Here is a tiny trained network, its code and every weight. The questions are about switching its units off for an input and a class, where a switched-off unit gives its printed mean instead of its output.

import numpy as np


def w(rows, s, z=0):
    codes = np.array(rows[::2]) - 128.0
    scale = np.full(codes.shape[1], s)
    scale[-1] = z or s
    return codes * scale


def f(y):
    return y / 2 * (1 + np.tanh(0.7978845608 * (y + 0.044715 * y**3)))


def log_softmax(a):
    a = a - a.max(-1, keepdims=True)
    return a - np.log(np.exp(a).sum(-1, keepdims=True))


def net(x, mask):
    res = np.array(x, float).reshape(1, 6) / 4 @ E
    y = f(res @ A[0][:, :-1].T + A[0][:, -1])
    res = res + np.where(mask, y, B[0][:, -1]) @ B[0][:, :-1]
    return log_softmax(res[-1] @ U[:, :-1].T + U[:, -1])


A, B = {}, {}
E = w([
[142,89,153,207],'x0',
[156,89,66,105],'x1',
[85,11,138,122],'x2',
[100,178,106,163],'x3',
[159,141,45,183],'x4',
[192,80,156,142],'x5',
],0.012)
A[0] = w([
[217,52,66,141,254],'neuron 0',
[153,193,212,126,147],'neuron 1',
[123,193,27,72,197],'neuron 2',
[46,91,201,78,168],'neuron 3',
[139,246,52,128,180],'neuron 4',
[183,2,180,101,235],'neuron 5',
],0.0097,0.0045)
B[0] = w([
[164,22,132,145,222],'neuron 0',
[184,254,192,185,183],'neuron 1',
[153,137,11,5,210],'neuron 2',
[59,181,232,18,195],'neuron 3',
[181,150,24,131,222],'neuron 4',
[170,121,207,79,246],'neuron 5',
],0.0096,0.013)
U = w([
[157,201,147,200,51],'0',
[105,100,77,248,138],'1',
[186,81,160,143,13],'2',
[103,97,117,84,216],'3',
[148,160,54,95,124],'4',
[164,130,139,152,255],'5',
[76,155,190,76,93],'6',
],0.013,0.0048)

Each question gives the input, the list of numbers given to net, and the class t.
The units are the neurons (one row each of A and B). Each row of codes is followed by its name. A weight is (code - 128) times the scale printed after its matrix; where a second scale follows, it is the last column's (A, B and U).
mask holds one flag per neuron, in row order. A switched-off neuron (its flag False) gives its mean, the last column of its row in B, instead of its output. The means were averaged over made-up inputs and are rounded, as every weight is.
A unit's drop is (log p(t) with every unit on - log p(t) with that unit switched off) / (log p(t) with every unit on - log p(t) with every unit switched off).
The circuit of an input: a set's keep is (log p(t) with only the set's units on - log p(t) with every unit switched off) / (log p(t) with every unit on - log p(t) with every unit switched off). Starting from all 6 units, units are removed one at a time, each time the one whose removal leaves the highest keep (on an exact tie, the one counted first), for as long as the keep stays at least 0.8.
circuit, biggest first: the units of the circuit, biggest drop first
unit that matters most: the unit with the biggest drop
k most important neurons: the k neurons with the biggest drops, biggest first
drop of u: that unit's drop, to one decimal
input [5,0,-4,2,6,4], class 1: unit that matters most : neuron 5
input [-3,2,-2,-4,-4,2], class 6: circuit, biggest first : neuron 4; neuron 0
input [7,8,7,3,-4,-6], class 6: 4 most important neurons : neuron 3; neuron 4; neuron 2; neuron 5
input [-6,8,8,-3,-1,4], class 2: circuit, biggest first : neuron 0; neuron 5
input [-7,4,8,6,1,8], class 2: 3 most important neurons : neuron 0; neuron 2; neuron 5
input [1,-4,-7,-5,-2,-8], class 4: 2 most important neurons : neuron 2; neuron 4
input [-3,-6,-2,-4,0,3], class 0: circuit, biggest first : neuron 1; neuron 2
input [-2,5,0,-4,4,2], class 2: 3 most important neurons : neuron 0; neuron 3; neuron 4
input [-3,3,4,3,-1,2], class 6: 3 most important neurons : neuron 4; neuron 2; neuron 5
input [6,-4,-8,-1,3,-8], class 4: 2 most important neurons : neuron 4; neuron 2
input [0,7,0,4,-6,0], class 6: 2 most important neurons : neuron 4; neuron 0
input [8,4,5,-3,5,-8], class 1: 2 most important neurons : neuron 3; neuron 2
input [0,7,5,-1,7,-1], class 2: 2 most important neurons : neuron 0; neuron 3
input [1,-8,-6,1,-8,1], class 0: circuit, biggest first : neuron 1
input [8,0,-3,1,7,1], class 1: drop of neuron 2 : 0.0
input [6,3,-1,6,8,4], class 1: drop of neuron 5 : 0.1
input [-6,2,5,-1,-3,7], class 6: drop of neuron 3 : 0.7
